Below are the code and all the weights of a small trained network. Each question names an input and a target symbol and asks about switching units off, where a switched-off unit gives its printed mean instead of its output.

import numpy as np


def w(rows, s, z=0):
    codes = np.array(rows[::2]) - 128.0
    scale = np.full(codes.shape[1], s)
    scale[-1] = z or s
    return codes * scale


def f(y):
    return y / 2 * (1 + np.tanh(0.7978845608 * (y + 0.044715 * y**3)))


def softmax(a):
    e = np.exp(a - a.max(-1, keepdims=True))
    return e / e.sum(-1, keepdims=True)


def log_softmax(a):
    a = a - a.max(-1, keepdims=True)
    return a - np.log(np.exp(a).sum(-1, keepdims=True))


def net(x, mask):
    ids = ['ΓΨβδεζηθμξστω'.index(c) for c in x.split()]
    T = len(ids)
    res = E[ids] + P[:T]
    u = 0
    for l in range(2):
        r = res
        for j in range(3):
            rows = slice(2 * j, 2 * j + 2)
            q, k, v = (r @ M[l][rows].T for M in (Q, K, V))
            z = softmax(np.where(np.tri(T) > 0, q @ k.T / 2**0.5, -1e9)) @ v
            o = O[l][rows]
            res = res + np.where(mask[u + j], z, o[:, -1]) @ o[:, :-1]
        u += 3
        y = f(res @ A[l][:, :-1].T + A[l][:, -1])
        res = res + np.where(mask[u : u + 4], y, B[l][:, -1]) @ B[l][:, :-1]
        u += 4
    return log_softmax(res[-1] @ U[:, :-1].T + U[:, -1])


Q, K, V, O, A, B = {}, {}, {}, {}, {}, {}
E = w([
[148,125,151,134],'Γ',
[121,103,112,133],'Ψ',
[136,144,161,152],'β',
[134,137,159,131],'δ',
[148,116,116,161],'ε',
[146,103,95,156],'ζ',
[131,44,184,153],'η',
[89,132,168,108],'θ',
[63,125,184,71],'μ',
[180,120,93,185],'ξ',
[67,75,111,76],'σ',
[64,142,164,110],'τ',
[34,139,128,253],'ω',
],0.018)
P = w([
[247,235,83,65],'0',
[216,243,191,83],'1',
[208,164,144,108],'2',
[166,145,182,116],'3',
[139,136,191,128],'4',
[111,55,122,125],'5',
[96,101,226,176],'6',
[41,42,153,127],'7',
[51,97,253,193],'8',
[26,13,156,184],'9',
[34,51,200,212],'10',
],0.005)
Q[0] = w([
[165,75,99,109],'L0H1',
[169,63,88,98],'L0H1',
[175,241,55,77],'L0H2',
[73,157,103,84],'L0H2',
[1,74,81,108],'L0H3',
[218,183,135,26],'L0H3',
],0.0099)
K[0] = w([
[193,123,94,62],'L0H1',
[217,171,123,102],'L0H1',
[248,212,80,76],'L0H2',
[198,143,109,157],'L0H2',
[2,119,150,97],'L0H3',
[128,79,161,66],'L0H3',
],0.0099)
V[0] = w([
[181,153,125,23],'L0H1',
[101,217,138,122],'L0H1',
[255,84,143,2],'L0H2',
[133,233,93,81],'L0H2',
[34,139,68,122],'L0H3',
[145,160,112,213],'L0H3',
],0.0086)
O[0] = w([
[187,90,238,183,60],'L0H1',
[143,73,101,93,123],'L0H1',
[93,1,170,151,1],'L0H2',
[141,55,46,51,32],'L0H2',
[135,143,158,109,134],'L0H3',
[167,152,127,104,169],'L0H3',
],0.0087,0.0086)
A[0] = w([
[217,127,136,57,118],'L0N1',
[146,175,108,107,4],'L0N2',
[98,2,83,176,139],'L0N3',
[24,191,152,176,100],'L0N4',
],0.0071,0.0045)
B[0] = w([
[170,162,1,113,127],'L0N1',
[109,108,168,197,163],'L0N2',
[153,161,194,105,150],'L0N3',
[143,14,102,96,254],'L0N4',
],0.0099,0.0078)
Q[1] = w([
[214,51,107,124],'L1H1',
[254,78,64,153],'L1H1',
[217,209,176,177],'L1H2',
[149,156,187,175],'L1H2',
[126,254,122,30],'L1H3',
[191,187,190,35],'L1H3',
],0.0078)
K[1] = w([
[146,145,113,60],'L1H1',
[194,42,75,77],'L1H1',
[1,81,20,86],'L1H2',
[158,49,143,180],'L1H2',
[204,206,117,70],'L1H3',
[212,145,232,126],'L1H3',
],0.0081)
V[1] = w([
[238,132,93,198],'L1H1',
[150,70,81,169],'L1H1',
[138,107,181,2],'L1H2',
[15,170,146,109],'L1H2',
[166,188,253,142],'L1H3',
[150,38,144,156],'L1H3',
],0.0094)
O[1] = w([
[112,233,220,198,158],'L1H1',
[65,253,148,80,102],'L1H1',
[237,91,162,125,57],'L1H2',
[1,114,110,65,161],'L1H2',
[101,61,14,210,255],'L1H3',
[172,184,98,87,76],'L1H3',
],0.0073,0.005)
A[1] = w([
[224,109,159,117,204],'L1N1',
[58,128,209,95,184],'L1N2',
[2,250,108,57,254],'L1N3',
[230,144,53,141,89],'L1N4',
],0.0068,0.0038)
B[1] = w([
[48,152,244,51,154],'L1N1',
[58,93,81,255,153],'L1N2',
[192,98,95,64,255],'L1N3',
[59,155,173,191,136],'L1N4',
],0.0071,0.013)
U = w([
[129,109,165,95,15],'Γ',
[151,116,81,10,164],'Ψ',
[144,138,139,129,3],'β',
[135,73,163,62,64],'δ',
[128,107,168,85,66],'ε',
[142,127,144,118,80],'ζ',
[99,28,78,231,239],'η',
[93,70,172,94,105],'θ',
[83,2,164,66,31],'μ',
[110,141,132,179,74],'ξ',
[81,21,171,79,125],'σ',
[106,24,148,66,113],'τ',
[158,112,57,40,164],'ω',
],0.0079,0.0057)

Each question gives the input, a string of symbols that net reads in full, and the target symbol t.
The units are the heads (2 rows each of Q, K, V and O) and the neurons (one row each of A and B). Each row of codes is followed by its name. A weight is (code - 128) times the scale printed after its matrix; where a second scale follows, it is the last column's (O, A, B and U).
mask holds one flag per unit, layer by layer, with each layer's heads first. A switched-off unit (its flag False) gives its mean, the last column of its rows in O or B, instead of its output. The means were averaged over made-up inputs and are rounded, as every weight is.
A unit's drop is (log p(t) with every unit on - log p(t) with that unit switched off) / (log p(t) with every unit on - log p(t) with every unit switched off).
The circuit of an input: a set's keep is (log p(t) with only the set's units on - log p(t) with every unit switched off) / (log p(t) with every unit on - log p(t) with every unit switched off). Starting from the 12 units with the biggest drops (on a tie, the unit counted first), units are removed one at a time, each time the one whose removal leaves the highest keep (on an exact tie, the one counted first), for as long as the keep stays at least 0.8.
units of the circuit, in order: the units of the circuit, biggest drop first
most important unit: the unit with the biggest drop
k most important neurons of layer l: the k neurons of layer l with the biggest drops, biggest first
input ζ δ ω μ ω ω ω ω ε, target Ψ: units of the circuit, in order : (L0H1, L0H2)
input θ ε η ω η Ψ θ Γ τ, target η: most important unit : L1H3
input η β μ η Ψ ε ω θ ξ Ψ, target Ψ: units of the circuit, in order : (L0H2, L1N3)
input ζ ζ Ψ ω β, target ω: units of the circuit, in order : (L0H1, L0H2)
input ω β η ω η η Γ, target η: units of the circuit, in order : (L1H3, L0N4)
input β Γ ζ η θ η σ ω μ, target Ψ: units of the circuit, in order : (L0H2, L1N3)
input η θ ε Γ θ ω ω Ψ δ, target ω: units of the circuit, in order : (L0H1, L0H2)
input δ η ω ε η ω Γ, target Ψ: units of the circuit, in order : (L0H1, L1N3, L1H2)
input ε σ η η ζ δ, target η: 2 most important neurons of layer 0 : (L0N4, L0N3)
input ξ η ε η, target η: units of the circuit, in order : (L0N4, L1H3, L0H1)
input ω β ω η, target ω: units of the circuit, in order : (L1H2, L0H2, L1N3)
input β β η, target η: units of the circuit, in order : (L0N4, L1H3)
input ω ζ θ ω σ ω Γ, target ω: units of the circuit, in order : (L0H1, L0H2)
input θ ω ω ξ σ ω τ ε, target ω: units of the circuit, in order : (L0H2)
input ε Γ β ω μ, target ω: units of the circuit, in order : (L0H2, L0H1)
input ζ ξ η μ δ ω Ψ Ψ ω ω τ, target ω: 2 most important neurons of layer 0 : (L0N4, L0N2)
input Ψ η ε δ η η δ σ, target η: 3 most important neurons of layer 1 : (L1N2, L1N3, L1N1)
input Γ σ θ η β ζ ξ Ψ η θ, target η: 2 most important neurons of layer 1 : (L1N3, L1N1)
input ε ω η, target ω: 2 most important neurons of layer 0 : (L0N1, L0N2)
input μ η τ η η σ ζ Γ β η ω, target Ψ: most important unit : L0N4
input σ η β δ β β σ ω ε, target Ψ: 2 most important neurons of layer 0 : (L0N4, L0N3)
input η β σ, target η: 2 most important neurons of layer 0 : (L0N4, L0N3)
input η η σ η Γ β Γ, target η: 3 most important neurons of layer 0 : (L0N4, L0N3, L0N1)
input β δ ω ξ, target Ψ: 2 most important neurons of layer 1 : (L1N3, L1N4)
input β β η δ δ τ β ζ θ, target η: 2 most important neurons of layer 0 : (L0N4, L0N1)
input η σ σ ζ σ ω Γ, target ω: 3 most important neurons of layer 0 : (L0N4, L0N3, L0N2)
